Look-ups in named tables: a row name and a column name give one cell, copied from the table.

regem:
	zoferi	vesi	dobogu	simeke	rekadin	serut	num	voga
nurirup	226	235	224	233	235	225	223	235
diri	223	193	189	47	234	188	122	157
rog	229	240	229	243	239	229	229	241

What is the rekadin of nurirup in regem?
235
What is the simeke of rog in regem?
243
What is the dobogu of diri in regem?
189
What is the num of nurirup in regem?
223
What is the vesi of diri in regem?
193
What is the serut of rog in regem?
229
What is the vesi of rog in regem?
240

Table nar
         lub  deluti  kigo  mif  vatavu  venuve  gofen  zizef
vomot    5.3     6.3   6.8  6.2     9.4     2.1    8.5    4.9
rusedo   8.9     5.4   9.4  8.8     5.6     9.5    3.7    6.0
vufati   5.2     7.4   5.2  5.8     5.0     7.7    7.3    7.0
dof      4.5     6.9   6.5  5.6     5.5     5.8    8.3    5.5
lezogo   9.1     5.4   9.3  8.5     5.6     9.4    3.4    6.1
gerelup  5.6     6.1   9.7  7.3     3.9     7.5    7.3    3.7
lib      6.3     6.4   6.9  6.3     7.2     5.6    6.9    6.1

What is the mif of lezogo in nar? 8.5
What is the zizef of lezogo in nar? 6.1
What is the venuve of rusedo in nar? 9.5
What is the vatavu of lib in nar? 7.2
What is the gofen of dof in nar? 8.3
What is the venuve of vufati in nar? 7.7
What is the kigo of vomot in nar? 6.8
What is the kigo of gerelup in nar? 9.7
What is the lub of vomot in nar? 5.3
What is the deluti of vufati in nar? 7.4
What is the zizef of rusedo in nar? 6.0
What is the kigo of lezogo in nar? 9.3

san =
columns: pes, memipe, piramef, zibu, zivora, vegovur, peb, bet, nunol
sode: [743, 711, 819, 776, 211, 238, 195, 771, 875]
kogo: [233, 79, 901, 245, 62, 835, 840, 250, 803]
vin: [375, 380, 771, 496, 220, 552, 642, 497, 727]

sode, zibu: 776
kogo, memipe: 79
sode, peb: 195
vin, bet: 497
kogo, nunol: 803
vin, zivora: 220
sode, vegovur: 238
sode, bet: 771
kogo, pes: 233
vin, pes: 375
kogo, piramef: 901

Table bizu
,linitaf,limiden
zafi,174,191
pesus,227,112
gam,128,193
gug,226,182
gesazem,164,182
sesa,207,151
mupare,97,128
mal,128,71
piteti,51,173
los,185,161
pib,72,84
gal,229,106
pumenok,240,208

pumenok, linitaf: 240
los, linitaf: 185
gam, limiden: 193
mupare, limiden: 128
gesazem, linitaf: 164
piteti, linitaf: 51
zafi, limiden: 191
pesus, limiden: 112
sesa, linitaf: 207
pumenok, limiden: 208
pib, linitaf: 72
sesa, limiden: 151
gam, linitaf: 128
gug, limiden: 182

Table nonomip
,gulip,pav,togureb
meno,46239,64836,71953
dul,71657,57867,34778
nenum,27116,46468,89593
limu,72242,88794,12601
tebod,65085,52020,13157
vikare,67971,76758,39123
rolek,7900,66420,37751
pag,8914,74674,15673

pav of meno is 64836
gulip of tebod is 65085
togureb of rolek is 37751
gulip of rolek is 7900
gulip of limu is 72242
togureb of dul is 34778
pav of nenum is 46468
togureb of meno is 71953
pav of limu is 88794
gulip of nenum is 27116
Which row has the largest gulip? limu

Table turu
,sez,kazi,piv,rabiro,bopesa,bogan,fedo
bifa,44,52,53,46,43,52,48
kedezep,34,48,64,46,18,43,4
sekefu,43,37,41,42,53,45,46
mil,47,37,19,35,68,49,76

bifa, rabiro => 46
mil, fedo => 76
sekefu, bopesa => 53
bifa, bogan => 52
sekefu, rabiro => 42
bifa, fedo => 48
bifa, sez => 44
kedezep, sez => 34
Row with the largest bogan: bifa

deto:
|  | molub | lifaduk | zofulin | mazunin | bif | sokeva | tivoko | gofegif | tevonen |
|---|---|---|---|---|---|---|---|---|---|
| zam | 11900 | 22687 | -8536 | 4899 | 20710 | 8475 | 55654 | 7746 | 58064 |
| kuz | 51265 | -33074 | -12885 | -1710 | 24643 | 26985 | -778 | -19378 | 16429 |
| laz | 13505 | 52145 | -23425 | 17734 | 30964 | -11536 | -6317 | 33160 | -35678 |
| sozeguz | -17992 | 29258 | 21292 | 34901 | -3600 | 38625 | 7031 | -11124 | 9814 |
| vusaru | 41366 | -23058 | 46773 | -17129 | 37257 | 30510 | -14567 | 4693 | 28050 |
| rimosak | -7828 | 9489 | 15926 | -2577 | 8306 | 8732 | -36828 | 10426 | -5341 |
| dig | -34597 | 519 | 22621 | -2347 | -39969 | -35211 | 18444 | 39988 | 16652 |
| dapuv | -13200 | -38819 | 83171 | -12118 | -12171 | 40887 | -43584 | -10256 | 29082 |
| nomup | -29816 | -43345 | 22434 | 7970 | -58841 | 4452 | -5043 | -11138 | 15627 |
| bup | 16022 | 13877 | 60926 | 32095 | -3915 | 1163 | 34632 | 42040 | -16582 |
| delilov | 12858 | 94632 | 19599 | 23617 | 70509 | 26629 | 12570 | 32912 | 1258 |
| gamizav | 27256 | 64164 | 34844 | 36394 | 61287 | 63949 | 70775 | -4074 | 62225 |

What is the lifaduk of zam in deto? 22687
What is the gofegif of sozeguz in deto? -11124
What is the tevonen of gamizav in deto? 62225
What is the lifaduk of nomup in deto? -43345
What is the gofegif of dig in deto? 39988
What is the gofegif of delilov in deto? 32912
What is the zofulin of delilov in deto? 19599
What is the molub of kuz in deto? 51265
What is the tivoko of nomup in deto? -5043
What is the tivoko of dapuv in deto? -43584

